Each row is followed by its group and then its class within the group.
|   0 |  -6 |   2 |  -4 |  18 |  -2 |   6 |   0 |  18 |   3 |   7 | -13 |  -5 |  -4 |  -1 |  -8 |  -6 |  -9 |   4 |   3 |  -8 |  -4 |  -2 | -13 |   3 |  10 |  -3 |   2 |  10 |  -4 |  -7 | -11 |   2 |   4 |  18 | -17 |  -4 |  -2 |  12 |  -8 |  12 | -17 |  -4 |   6 |  -8 |   2 |   4 |  -3 |  -4 | -11 |   5 | -25 |  13 |   1 |   8 |  13 |  11 |  -4 |   1 | -15 | -10 |   2 | -16 | -10 | -13 |   1 |  -8 |  -5 |   7 |  -7 |  -2 |  -4 |   0 |  -3 |   1 |   7 |  -2 | -26 |  -3 |  13 | | J > <57>
|  -1 |   1 |  21 |  -4 |  18 |  -5 |  12 |   1 |  29 |   2 |  15 |   1 | -10 |   4 |  12 |  -9 | -15 | -13 |   4 |   9 | -11 |  -5 | -15 | -12 |   1 |   9 |   7 | -18 |  20 |   1 |   6 |  -6 |  -6 |   5 |  25 | -21 |   2 |  -7 |   9 |   1 |   8 |  -3 |  12 |  -8 |  -1 |   0 |   4 |   7 |  -3 |  -7 |  11 | -24 |  12 |   9 |  -2 |   4 |  15 |   7 |  15 |  -9 |  -8 |  20 |  -5 | -12 |  -5 |  13 |   2 |  -2 |   8 |   2 |   1 | -13 | -17 |   3 |   2 |  -4 | -13 | -24 |  13 |   8 | | J > <58>
|  -8 |  -9 |  10 |   7 |  15 |   2 |  -9 | -10 |  -4 |  19 |   5 |  -4 |  -5 |  -5 | -15 | -14 |  -1 | -23 |   4 |  -4 | -21 |   5 |  -3 |   4 |  -6 |   1 |  -8 |  15 |  34 | -17 |  11 | -18 | -10 |  10 |  11 | -19 |   2 |  14 |   2 |  14 |  32 | -20 |   6 |   3 | -19 |  -5 |   2 |   3 |   5 |   8 |  -7 | -19 |  15 |  19 |   1 |  10 |  10 | -19 |   5 | -30 |  -8 |   7 |  -9 |  -9 |  -6 |   4 |  12 |  20 |  -1 |   6 |   4 |   7 |  -3 | -18 |  11 |  -6 |  -3 |  -2 |   7 |   1 | | A > <54>
|  -5 |  -7 |  18 |  -3 |  22 |   1 |   7 |   3 |  21 |  -7 |   3 |  -3 | -10 |   3 |  14 |  -3 |   0 | -19 |   7 | -10 | -14 |  -5 |  -7 |  18 |  -5 |   8 |  -1 |  -5 |  14 |  -5 |   3 | -15 | -14 |   6 |  20 | -20 |   2 |   0 |  12 |   0 |  -2 | -27 |   7 |  -4 |  -7 |   0 |   9 |  -5 |  -6 |  -8 |   7 | -28 |  23 |   8 |   6 |   7 |  14 |   6 |   8 | -11 | -10 |   1 | -11 | -11 |  -8 |  12 | -21 | -10 |   9 |  -5 |  -2 | -14 |  -1 |  -4 |   8 |   2 |  -3 | -20 |  10 |   7 | | J > <57>
|   3 |  -2 |  14 |   3 |  19 |   1 |  11 |  -9 |  29 |  -3 |  15 |  -2 |  -3 |  -6 |  -3 |  -8 | -19 | -18 |   2 |   7 | -15 | -12 |  -3 |  -8 |  -6 |   6 |  -3 |   1 |  21 |   8 |   9 |  -7 |  -2 |  11 |  27 | -24 |  -8 |   4 |  12 |  -4 |  17 | -22 |  10 |  -3 | -11 |   0 |  11 |   0 |  -4 |  -3 |  -3 | -28 |  19 |  12 |  -2 |   5 |  10 |   3 |  11 | -17 |   3 |  16 | -12 | -16 | -12 |   8 |   2 |   7 |   3 |   5 |  16 |  -4 |  -3 |  -5 |  21 |  -5 |   2 | -23 |   2 |   3 | | J > <58>
|  -8 | -10 |   9 |   8 |  16 |  -4 |  -2 | -10 |   2 |  15 |   2 |  -2 | -10 |  -9 |  -6 | -16 |  -1 | -25 |  -2 |  -7 | -12 |   1 |  -5 |  -2 |  -6 |   2 |  -5 |  11 |  21 | -13 |   7 | -23 |  -6 |  10 |  12 | -15 |  -3 |   9 |   1 |   8 |  25 |  -1 |  -4 |   6 | -10 |   1 |   9 |   7 |   9 |   2 |  -4 | -31 |  16 |  10 |   4 |   9 |  10 |  -9 |  -3 | -22 |  -4 |   2 |  -4 |  -6 |  -4 |  -8 |   1 |  12 |   1 |   3 |   8 |   3 |  -5 |  -6 |   8 |  -4 |  -4 |  -5 |   6 |   2 | | A > <54>
|   1 |  -7 |   6 |  10 |  11 |   4 |  -3 |  -8 |  12 |  20 |   7 |  -1 | -13 |   4 |  -8 | -24 |   4 | -18 |   8 |  -2 | -15 |   6 |   2 |  -3 |   3 |  -4 |  -8 |   7 |  29 |  -8 |  16 | -20 |  -3 |   2 |   2 |  -8 |   0 |  12 |   5 |   9 |  27 | -33 |   3 |  11 | -24 |  -7 |   8 |  -3 |   3 |   1 |  -5 | -25 |  13 |   9 |   2 |   5 |   2 | -17 |   3 | -38 |   9 |   9 | -10 |  -9 |  -7 |   1 |  -6 |  -2 | -12 |  -3 |  -1 |  11 |  -2 | -12 |   5 |  -2 |   2 |  -6 |   0 |  -1 | | A > <54>
|   1 |  -4 |  13 | -12 |   4 |  14 | -13 |  -2 |   5 |   9 |  -8 |   7 |  -8 |  14 |  -3 |  -4 |   5 |  -5 |   3 | -11 |  -9 | -11 |  -6 |  -5 |   5 |  11 |  -4 |  -3 |  29 |  -6 |   3 |  -8 |   1 |  19 |  20 |   9 |  -1 | -10 |  13 |  -2 |   0 | -23 |   7 |  13 | -16 |  -8 |   8 |  -6 |  -3 |  10 |   7 | -28 | -20 |   8 | -15 |  16 |   5 | -25 |  -5 | -17 |  -6 |   7 |  -4 |  -9 |  -7 |   2 |  -8 |  -1 |  -5 |   3 |   9 |  -3 |  -6 |  -5 |   5 |  -8 |  -9 |  -6 |  14 |   6 | | C > <48>
|  -6 |  -1 |  10 | -10 |   5 |  18 |  -7 |  -8 |   3 |   1 |   1 |   6 | -12 |  10 |  -9 | -11 |   8 | -13 |   2 |  -9 |  -9 |   3 |   4 |   3 |   0 |   5 |  -1 |  -8 |  15 |  -3 |  10 |  -6 |  10 |   5 |  10 |   7 |  -8 |   3 |   6 |  -1 |   2 | -25 |   2 |   7 | -15 |  -8 |   4 |   2 |  -4 |   8 |  -2 | -13 | -53 |   2 | -12 |  17 |   4 | -11 |  10 | -18 |  15 |   8 |  -3 |  -7 |   0 |  10 |  -7 |  11 | -11 |   2 |  -2 |  -1 |   2 |  -3 |  14 |  -6 |  -8 |  -2 |  12 |   9 | | C > <48>
|  -4 |   1 |   3 |  -1 |   9 |  10 |  -1 |  -5 |   9 |   7 |  -1 |  -4 |  -7 |  11 |  -7 | -12 |   9 |  -5 |   5 |  -1 |  -8 |  -6 |  -3 |   1 |   9 |   9 |  -1 |  -5 |  23 |  -6 |  -3 |  -6 |   5 |   4 |   6 |   9 |  -3 |  -9 |  16 |  -2 |   3 | -19 |  -5 |  24 | -18 |  -3 |   9 |  -5 |  -8 |   5 |   4 | -18 |  -9 |   6 |  -9 |  19 |   5 | -22 |   5 | -15 |  -5 |   3 |   6 | -13 |  -6 |   7 | -11 |   0 |  -4 |   9 |   0 |  -6 |  -5 |  -1 |   6 |   5 | -11 |  -5 |   9 |   5 | | C > <48>
|  -6 |  -5 |  16 |  -5 |  22 |  -3 |   9 |  -4 |  20 |   8 |   9 |  -1 |  -8 |   1 |   4 |  -7 | -14 | -19 |   0 |   0 | -19 |  -5 | -10 | -25 |  -8 |   7 |   1 |  -3 |  21 |  -2 |   8 |  -8 |  -8 |  13 |  10 | -26 |  -4 |   2 |  10 |  -1 |   9 | -22 |  14 |  -1 |  -8 |  -1 |   9 |   1 |  -9 |  -6 |   0 | -27 |  21 |  11 |  -2 |   7 |  13 |   2 |  12 | -12 |  -5 |  11 |  -9 | -13 |  -6 |  10 |  -2 |  -2 |  10 |  -1 |   2 |  -6 |  -3 |  -7 |  10 |  -1 |  -7 | -23 |   9 |   8 | | J > <58>
|  -8 | -13 |   9 |  14 |  19 |   3 |  -9 | -10 |   3 |   6 |  -2 |  13 | -15 |  -6 |  -8 |  -1 |   6 | -10 |  -3 |  -3 | -11 |  -9 |  -1 |  -2 |  -7 |   7 |  -3 | -18 |  27 | -24 |  18 | -22 |  -8 |   8 |  -2 |  -5 |  -1 |  13 |  -7 |  28 |  12 | -16 |   6 |   8 |  -8 |  -2 |   2 |   4 |   7 |  10 |   3 | -29 |   7 |   5 |   0 |   6 |   3 | -13 |   0 | -26 |  -7 |   9 |  -8 |  -5 |  -2 |   6 |  -7 |  16 |   2 |  12 |   4 |   2 |  -4 | -12 |  -3 |  -6 |   3 |  -5 |  18 |   2 | | A > <56>
|   5 |  -2 |  16 |   6 |  12 |  -2 |   4 |   3 |  21 |  -6 |   7 |  -1 | -13 |   3 |  10 | -10 | -10 | -21 |   3 |   8 | -12 |  -2 |  -9 |  -6 |  -2 |   6 |   3 |  -5 |  17 | -14 |   3 |  -8 |   0 |   2 |  10 | -14 |  -6 |   0 |   8 |  -7 |   5 | -24 |   4 |   0 | -13 |  -3 |   6 |  -8 |  -7 |  -1 |   6 | -15 |  18 |   6 |   1 |   0 |   8 |   2 |   5 | -10 |   5 |  13 |  -8 | -11 |  -5 |  -2 |  -5 |  -4 |   4 |  -5 |  -6 |  -9 | -16 |   2 |  12 |  -1 |   1 | -25 |   3 |   0 | | J > <58>
|   5 |  -5 |   5 |  -6 |  10 |   6 |   3 |  -5 |  21 |   3 |  14 |  -4 | -17 |  15 |   3 |  -7 | -10 | -25 |   3 |  21 | -15 |   5 |  -6 |  -5 |  -6 |  -5 |  -1 |  10 |  20 |  -5 |   4 |   0 |  -8 |   3 |   9 | -19 |   4 |   4 |  15 |   0 |  18 | -32 |   9 |   0 | -12 | -12 |   5 |  -5 |   2 |  -8 |   1 |   3 |  21 |   2 |   0 |   1 |  10 |   2 |  11 | -15 |   2 |   9 | -16 | -13 |  -7 |   6 |  -1 |   1 |  -2 |  12 |   0 |   8 |  -4 |   1 |   7 |   0 |   6 | -22 | -10 |   4 | | J > <58>
|   1 |  -2 |  22 |  10 |  23 |   4 |  -5 |  -5 |  20 |  10 |   8 |   4 | -20 |  -4 |  -6 | -20 |   6 | -16 |   6 |  11 | -15 |  -4 |  -7 |   4 |   4 |   4 |  -7 |  -6 |  28 | -10 |   3 | -21 |  -9 |   5 |  -6 |  -9 |  -4 |  16 |  12 |   9 |  19 | -16 |   2 |   9 | -20 |  -4 |   2 |  -6 |  -8 |   6 |   3 | -26 |   6 |  18 |   4 |   7 |   8 | -15 |   5 | -33 | -15 |  11 |   6 | -10 |  -1 |   7 |  -3 |  15 |   1 |   9 |   9 |  -6 |  -7 |  -7 |   4 |  -1 |  -9 |   1 |  17 |   5 | | A > <56>
|   2 |  -4 |   5 |  -3 |  -2 |   6 |  -9 |  -4 |  19 |  12 |   2 |   2 |  -2 |  17 |  -9 | -10 |   4 | -14 |   5 |   1 | -13 |  -8 |   2 |  -2 |   5 |   3 |  -4 |  -9 |  34 |   7 |   7 |   1 |   4 |   9 |  10 |   1 |   8 |   4 |  13 |  -1 |   8 | -26 |   3 |  18 | -21 | -15 |   6 |  -3 |   2 |   2 |   6 | -12 |  -7 |   6 | -13 |   2 |  -1 | -24 |   9 | -20 |   7 |  13 |  -9 | -12 |  -9 |   6 |  -7 |   6 |  -3 |   3 |  -2 |  23 |  -5 |   0 |   7 |  -5 |  -9 | -11 |  15 |   2 | | C > <49>
| -11 |  -9 |   4 |  14 |  18 |  -2 |   3 |  -7 |   5 |   9 |   4 |  -9 |  -9 | -12 | -10 | -11 |  -2 | -16 |   4 |  -7 | -14 |  -2 |  -2 | -10 |  -2 |   6 | -12 |   4 |  18 | -14 |   9 | -21 |  -5 |   6 |  17 | -12 |   0 |  11 |  -4 |  13 |  24 | -15 |   3 |  13 | -15 |   0 |  16 |   7 |  -4 |   0 |  -7 | -27 |  19 |   5 |   2 |   2 |  10 |  -5 |   0 | -24 |  -5 |   4 | -14 |  -9 |  -8 |  -8 | -14 |  11 |   5 |   7 |   2 |  -7 |  -3 | -13 |  11 |  -1 |  -5 | -10 |  13 |   0 | | A > <54>
| -14 |   0 |   0 |  -3 |   5 |  11 |  -3 |   1 |  15 |  19 |  -2 |   7 |   2 |  11 | -10 | -21 |   0 | -15 |   7 |  -6 |   3 |  -9 |  -6 |  -8 |  11 |  12 |  -4 |  -5 |  23 |   7 |   0 | -15 |   5 |  13 |  19 |   1 |  -5 |   0 |   9 | -10 |  11 | -25 |   4 |  22 | -22 |   0 |   9 |   2 | -17 |   3 |   7 | -38 | -11 |  10 | -13 |  24 |   8 | -29 |   7 | -18 |   5 |  11 |  -4 | -11 | -15 |  -3 |  -5 |   8 |  -2 |   7 |   0 |   1 |  -4 |   1 |  12 |   1 | -11 |  -7 |  23 |   8 | | C > <48>
|  -7 |  -7 |   2 |   6 |  12 |  -1 |   6 |  -4 |  21 | -11 |   1 |   1 | -14 |  -4 |  13 |  -5 |  -5 | -17 |   1 |  -9 | -12 |  -5 |  -7 | -10 |  -8 |   4 |   3 | -11 |  14 |  -3 |  -1 | -21 |  -3 |   7 |  20 | -19 |  -7 |   4 |   9 |   0 |   2 | -47 |   3 |   3 | -15 |  -1 |  18 |  -9 | -13 | -13 |   0 | -30 |  23 | -10 |   6 |  12 |   8 |   2 |   5 | -25 |  -5 |   2 | -18 | -11 | -12 |   3 | -11 |  -6 |   7 |  -9 |   2 |  -1 |  -3 |  -2 |   1 |   8 |   6 | -18 |   2 |  17 | | J > <57>
|   4 |  -4 |   8 |  -6 |  14 |  -3 |   8 |   0 |  50 |   0 |  16 |  -4 | -13 |  11 |  10 | -10 | -16 | -17 |  14 |   6 | -15 |  -2 |  -8 |  -6 |   0 |   9 |   1 | -13 |  14 |  -1 |   7 |  -4 |  -5 |   6 |   3 | -10 |   0 |   7 |  14 |  -6 |  12 | -18 |   8 |   2 | -11 |  -4 |  43 | -10 |  -3 |  -8 |   5 | -16 |  19 |  -1 |   4 |  -3 |  15 | -14 |  15 | -16 |   3 |   9 | -11 | -13 | -11 |   9 |  -5 |  -7 |  10 |  -3 |  -2 |  -5 |  -9 |   7 |   2 |   1 |  -7 | -29 |   6 |   6 | | J > <58>
|  -9 |  -7 |  -3 |  -6 |   8 |   7 |   8 |   2 |  21 |   7 |   0 |  -1 |  -6 |   3 |   8 |  -3 |  -7 | -13 |   5 |  -6 | -19 |  -6 |   0 | -13 |   6 |   4 |  -5 |  -4 |  16 |  -2 |   4 | -13 |  -4 |   5 |  20 | -17 |  -5 |   1 |  11 |  -5 |   0 | -40 |   7 |   3 | -15 |   1 |  23 |  -1 | -11 |  -8 |  -4 | -36 |  11 |  -2 |  -1 |  13 |  11 |  -2 |   9 | -25 |  -7 |   6 | -15 |  -4 | -19 |  11 | -12 |  -2 |   4 |  -2 |   1 |   1 |   0 |  -7 |   1 |   5 |  -3 | -21 |   7 |  16 | | J > <57>
|  -7 |   0 |  11 |  11 |  11 |  -9 | -10 |  -6 |  -2 |  11 |  -2 |   6 | -15 |  -5 |  -6 |  -5 |   2 | -19 |   3 |  -5 | -17 |  -8 |  -6 |   0 |  -4 |   5 |   0 |  -6 |  25 | -19 |   8 | -17 |  -7 |  12 |   4 | -11 |  -4 |  10 | -11 |  20 |  15 |  -4 |   3 |   4 |  -8 |  -1 |   3 |   5 |   0 |   4 |  -6 | -28 |  15 |  11 |  -4 |   3 |   3 |  -3 |   2 | -18 |  -8 |  16 |  -5 |  -4 |   1 |   1 |   3 |  14 |  -4 |   9 |   1 |   1 |  -1 |  -8 |   0 |  -3 |  -7 |  -2 |  14 |  -1 | | A > <54>
|  -2 | -12 |  11 |   4 |  14 |  -1 | -14 |   1 |  11 |  -4 |  -3 |  12 | -14 |   8 |   3 | -12 |  15 | -21 |   7 |   2 | -11 |  12 | -18 |  -3 |  -2 |   6 |   8 | -23 |  31 | -11 |   5 | -18 |   4 |  15 |  -4 |   4 |   5 |  -1 |   3 |   1 |  21 | -15 |   0 |   9 | -24 | -10 |   5 |   4 |   1 |   4 |   5 | -18 |  -3 |   9 |  -3 |   8 |  13 | -11 |  11 | -20 |   8 |   6 |  -2 |  -1 |   0 |   8 |  -4 |   4 |  -3 |   8 |  -4 |   0 |  -6 |  -1 |   5 |  -9 | -15 | -10 |  16 |   2 | | C > <49>
|  -6 |  -6 |   5 |  -3 |   9 |   0 |   8 |  -1 |  26 | -10 |  10 |  -2 |  -7 |  -3 |  12 | -10 |  -8 |  -8 |  -4 |   3 | -11 |  -6 |  -8 |  -8 |   0 |  13 |  -1 |  -6 |   8 |   3 |  -3 | -10 |  -6 |   4 |   9 | -12 |  -2 |  -6 |  14 |   0 |  -1 | -26 |   5 |  -1 |   0 |  16 |  12 |  -1 | -16 |  -4 |  -4 | -25 |  15 |   0 |   2 |  13 |   8 |  -9 |   2 | -12 | -10 |   3 |  -2 |  -1 | -14 |  11 |  -4 | -11 |   8 |  -5 |   0 |  -8 |   2 |   0 |   1 |  -2 |   1 | -20 |   8 |  10 | | J > <57>
| -10 |  -6 |  -2 |  16 |  10 |   0 | -11 |   1 |   8 |  16 |  -5 |  11 |  -7 |  -4 |   2 |  -8 |   5 | -14 |   0 |  -9 |  -9 | -11 | -13 |   9 |   4 |   7 |   1 |   5 |  20 |  -7 |   1 | -21 |   1 |  13 |   6 |   0 |  -8 |  12 |  -3 |  -1 |  14 | -27 |   9 |  11 | -19 |   0 |   1 |  -4 |  -6 |   7 |   2 | -21 |  -4 |   5 |  -6 |   4 |   6 | -15 |   3 | -28 |  18 |   6 |   2 |  -4 |  -5 |  -6 |  -2 |   7 |   5 |  15 |   1 |   4 |  -4 |  -3 |   2 |  -5 |  -4 |  -7 |   3 |  -1 | | C > <49>
|  -1 |  -2 |  25 |   3 |  21 |  -2 |   8 |  -1 |  34 |  -8 |  10 |   5 | -21 |   2 |   6 |  -8 | -12 | -25 |   0 |   4 | -10 | -13 | -15 |  -6 |  -3 |  14 |   2 | -14 |  24 |  -2 |   7 | -13 | -18 |   7 |  16 | -21 |  -6 |   2 |  12 | -11 |   4 | -26 |  10 |  -1 |  -9 |   0 |  10 |  -2 | -14 |  -4 |   9 | -22 |  20 |   7 |   1 |   5 |  17 |   5 |  15 | -18 | -11 |  15 |  -6 |  -5 |  -6 |   8 |   2 | -13 |  11 |   7 |   3 |  -3 |   1 |   1 |  12 |  -5 |   2 | -31 |  13 |   4 | | J > <58>
|  -2 |  -6 |  14 |  -7 |  15 |  -1 |   6 |  -5 |  18 |   2 |  11 |  -6 |  -5 |  -1 |  -1 |  -3 |  -8 |  -8 |   7 |   6 | -14 |   5 |  -4 |  -7 |  -3 |   6 |  -2 |  -1 |  15 |  -1 |  11 | -11 |  -8 |   2 |   7 | -18 |   1 |   2 |  10 |   5 |   9 | -10 |   0 |  -2 |  -6 |  -1 |   8 |  -1 |   0 | -13 |  -8 | -17 |  19 |   4 |   3 |   1 |   7 |   0 |   6 | -13 |  -7 |   9 | -14 | -12 |  -6 |  10 |  -2 |   4 |   4 |   0 |   6 |  -5 |  -4 |  -1 |  16 |   2 |  -9 |  -9 |  -2 |   5 | | J > <58>
|  -4 | -12 |   4 |  -1 |  17 |   1 | -11 | -11 |  16 |   9 |   3 | -11 | -11 |   1 |   7 |   3 |  -7 |  -7 |   7 |  -2 | -17 |   0 | -15 | -13 |   3 |   6 |  -1 |   5 |  18 | -10 |   0 | -18 |  -3 |  10 |  21 | -19 |   5 |  -1 |  14 |  -6 |   3 | -29 |   2 |  -2 |  -2 |   5 |  11 |  -8 |   7 |  -8 |  15 | -30 |  13 |   3 |   2 |   5 |  -1 |  -1 |   5 | -15 | -11 |   2 |  -9 | -19 | -13 |   4 |  -9 |  -9 |   7 | -14 |  -4 |  -9 |  -2 |  -6 |   2 |   5 |  -3 | -20 |  -7 |  11 | | J > <57>
